Below is a small trained network, with its code and all its weights. Each question gives an input and a target symbol and asks what happens when units are switched off, that is, made to give their printed mean instead of their output.

import numpy as np


def w(rows, s, z=0):
    codes = np.array(rows[::2]) - 128.0
    scale = np.full(codes.shape[1], s)
    scale[-1] = z or s
    return codes * scale


def f(y):
    return y / 2 * (1 + np.tanh(0.7978845608 * (y + 0.044715 * y**3)))


def softmax(a):
    e = np.exp(a - a.max(-1, keepdims=True))
    return e / e.sum(-1, keepdims=True)


def log_softmax(a):
    a = a - a.max(-1, keepdims=True)
    return a - np.log(np.exp(a).sum(-1, keepdims=True))


def net(x, mask):
    ids = ['αβδζηθμξπστφψω'.index(c) for c in x.split()]
    T = len(ids)
    res = E[ids] + P[:T]
    u = 0
    for l in range(2):
        r = res
        for j in range(2):
            rows = slice(2 * j, 2 * j + 2)
            q, k, v = (r @ M[l][rows].T for M in (Q, K, V))
            z = softmax(np.where(np.tri(T) > 0, q @ k.T / 2**0.5, -1e9)) @ v
            o = O[l][rows]
            res = res + np.where(mask[u + j], z, o[:, -1]) @ o[:, :-1]
        u += 2
        y = f(res @ A[l][:, :-1].T + A[l][:, -1])
        res = res + np.where(mask[u : u + 12], y, B[l][:, -1]) @ B[l][:, :-1]
        u += 12
    return log_softmax(res[-1] @ U[:, :-1].T + U[:, -1])


Q, K, V, O, A, B = {}, {}, {}, {}, {}, {}
E = w([
[114,169,109],'α',
[94,150,157],'β',
[143,184,101],'δ',
[79,132,148],'ζ',
[130,157,169],'η',
[128,170,88],'θ',
[154,173,164],'μ',
[110,91,216],'ξ',
[91,132,142],'π',
[88,150,155],'σ',
[212,5,63],'τ',
[111,156,156],'φ',
[84,101,211],'ψ',
[100,166,111],'ω',
],0.022)
P = w([
[6,185,97],'0',
[74,164,122],'1',
[139,164,94],'2',
[126,137,133],'3',
[157,131,103],'4',
[166,120,113],'5',
[160,115,134],'6',
[177,115,129],'7',
[172,115,154],'8',
],0.013)
Q[0] = w([
[157,150,57],'L0H0',
[246,169,129],'L0H0',
[191,35,119],'L0H1',
[97,138,194],'L0H1',
],0.012)
K[0] = w([
[111,87,156],'L0H0',
[180,78,2],'L0H0',
[108,224,128],'L0H1',
[199,121,158],'L0H1',
],0.0084)
V[0] = w([
[104,172,122],'L0H0',
[149,71,94],'L0H0',
[95,167,245],'L0H1',
[48,77,142],'L0H1',
],0.011)
O[0] = w([
[16,237,90,173],'L0H0',
[2,87,125,78],'L0H0',
[118,172,70,255],'L0H1',
[6,125,167,169],'L0H1',
],0.0065,0.0063)
A[0] = w([
[184,153,82,254],'L0N0',
[106,48,207,85],'L0N1',
[76,100,122,138],'L0N2',
[110,103,48,132],'L0N3',
[137,190,162,93],'L0N4',
[77,183,11,159],'L0N5',
[107,161,68,173],'L0N6',
[74,186,245,146],'L0N7',
[165,39,112,183],'L0N8',
[182,64,109,184],'L0N9',
[166,147,129,100],'L0N10',
[192,134,157,133],'L0N11',
],0.011,0.0064)
B[0] = w([
[115,131,196,208],'L0N0',
[165,128,59,165],'L0N1',
[138,203,77,143],'L0N2',
[140,112,131,143],'L0N3',
[141,2,4,182],'L0N4',
[18,171,143,249],'L0N5',
[135,162,145,199],'L0N6',
[124,130,168,255],'L0N7',
[123,81,179,169],'L0N8',
[44,160,112,159],'L0N9',
[208,40,120,131],'L0N10',
[80,116,78,144],'L0N11',
],0.0062,0.0098)
Q[1] = w([
[254,80,67],'L1H0',
[222,102,56],'L1H0',
[86,37,90],'L1H1',
[89,59,86],'L1H1',
],0.0067)
K[1] = w([
[128,39,114],'L1H0',
[166,255,198],'L1H0',
[21,5,102],'L1H1',
[161,151,202],'L1H1',
],0.0065)
V[1] = w([
[65,254,142],'L1H0',
[175,254,214],'L1H0',
[137,152,76],'L1H1',
[68,149,166],'L1H1',
],0.0071)
O[1] = w([
[107,75,202,252],'L1H0',
[253,183,241,161],'L1H0',
[46,106,62,131],'L1H1',
[78,91,91,181],'L1H1',
],0.011,0.022)
A[1] = w([
[174,104,7,203],'L1N0',
[136,174,160,119],'L1N1',
[164,117,166,180],'L1N2',
[22,130,143,201],'L1N3',
[128,76,188,253],'L1N4',
[141,171,210,165],'L1N5',
[212,32,154,80],'L1N6',
[133,176,134,146],'L1N7',
[109,109,183,153],'L1N8',
[204,183,120,97],'L1N9',
[110,99,161,173],'L1N10',
[84,109,48,155],'L1N11',
],0.013,0.0041)
B[1] = w([
[152,255,209,142],'L1N0',
[147,153,123,166],'L1N1',
[123,173,116,175],'L1N2',
[186,128,108,242],'L1N3',
[150,181,87,253],'L1N4',
[66,164,152,248],'L1N5',
[97,160,147,169],'L1N6',
[90,74,142,132],'L1N7',
[103,151,28,232],'L1N8',
[228,103,143,130],'L1N9',
[176,104,172,204],'L1N10',
[153,153,171,155],'L1N11',
],0.0069,0.027)
U = w([
[80,133,154,179],'α',
[154,106,198,178],'β',
[202,109,171,79],'δ',
[91,59,156,72],'ζ',
[122,94,87,136],'η',
[106,84,135,2],'θ',
[136,75,131,201],'μ',
[123,103,82,98],'ξ',
[122,100,101,42],'π',
[106,80,122,62],'σ',
[169,153,3,167],'τ',
[114,94,93,105],'φ',
[121,109,86,25],'ψ',
[108,81,132,37],'ω',
],0.012,0.0051)

Each question gives the input, a string of symbols that net reads in full, and the target symbol t.
The units are the heads (2 rows each of Q, K, V and O) and the neurons (one row each of A and B). Each row of codes is followed by its name. A weight is (code - 128) times the scale printed after its matrix; where a second scale follows, it is the last column's (O, A, B and U).
mask holds one flag per unit, layer by layer, with each layer's heads first. A switched-off unit (its flag False) gives its mean, the last column of its rows in O or B, instead of its output. The means were averaged over made-up inputs and are rounded, as every weight is.
A unit's drop is (log p(t) with every unit on - log p(t) with that unit switched off) / (log p(t) with every unit on - log p(t) with every unit switched off).
The circuit of an input: a set's keep is (log p(t) with only the set's units on - log p(t) with every unit switched off) / (log p(t) with every unit on - log p(t) with every unit switched off). Starting from the 12 units with the biggest drops (on a tie, the unit counted first), units are removed one at a time, each time the one whose removal leaves the highest keep (on an exact tie, the one counted first), for as long as the keep stays at least 0.8.
units of the circuit, in order: the units of the circuit, biggest drop first
unit that matters most: the unit with the biggest drop
k most important neurons: the k neurons with the biggest drops, biggest first
top k neurons in layer l: the k neurons of layer l with the biggest drops, biggest first
which heads matter: for each layer, one digit per head in row order, 1 if its drop is at least 0.15 and else 0, layers parted by /
drop of u: that unit's drop, to one decimal
input τ η β, target τ: units of the circuit, in order => [L1H0]
input δ μ μ π η θ δ, target β: units of the circuit, in order => [L1N8, L1N4]
input μ π μ μ π φ α η μ, target δ: units of the circuit, in order => [L1H0, L0N5]
input τ θ η, target τ: which heads matter => 11 / 10
input τ θ δ α, target τ: which heads matter => 11 / 10
input μ δ θ, target α: top 2 neurons in layer 0 => [L0N5, L0N0]
input μ η ξ η ξ μ η ζ η, target δ: top 3 neurons in layer 0 => [L0N5, L0N9, L0N10]
input μ φ η θ δ, target α: 4 most important neurons => [L0N5, L1N3, L0N0, L1N5]
input τ ξ μ ω, target τ: 4 most important neurons => [L1N5, L0N1, L1N10, L1N3]
input τ φ ω, target τ: top 3 neurons in layer 1 => [L1N5, L1N3, L1N10]
input η ζ η μ θ, target α: units of the circuit, in order => [L0N5, L0N0]
input τ ψ ξ δ ζ α τ, target β: 3 most important neurons => [L1N0, L1N8, L1N11]
input τ ψ φ α δ θ η μ τ, target β: top 4 neurons in layer 1 => [L1N0, L1N8, L1N11, L1N6]
input τ μ η π, target τ: unit that matters most => L1H0
input τ η μ, target τ: top 4 neurons in layer 1 => [L1N5, L1N10, L1N3, L1N6]
input σ μ μ μ, target δ: 2 most important neurons => [L1N9, L0N10]
input τ μ φ, target τ: drop of L1N8 => -0.2
input δ μ η θ θ μ δ, target β: drop of L0N9 => 0.1
input θ ξ δ, target α: drop of L0N8 => 0.0
input τ α μ σ, target τ: drop of L0H1 => 0.3
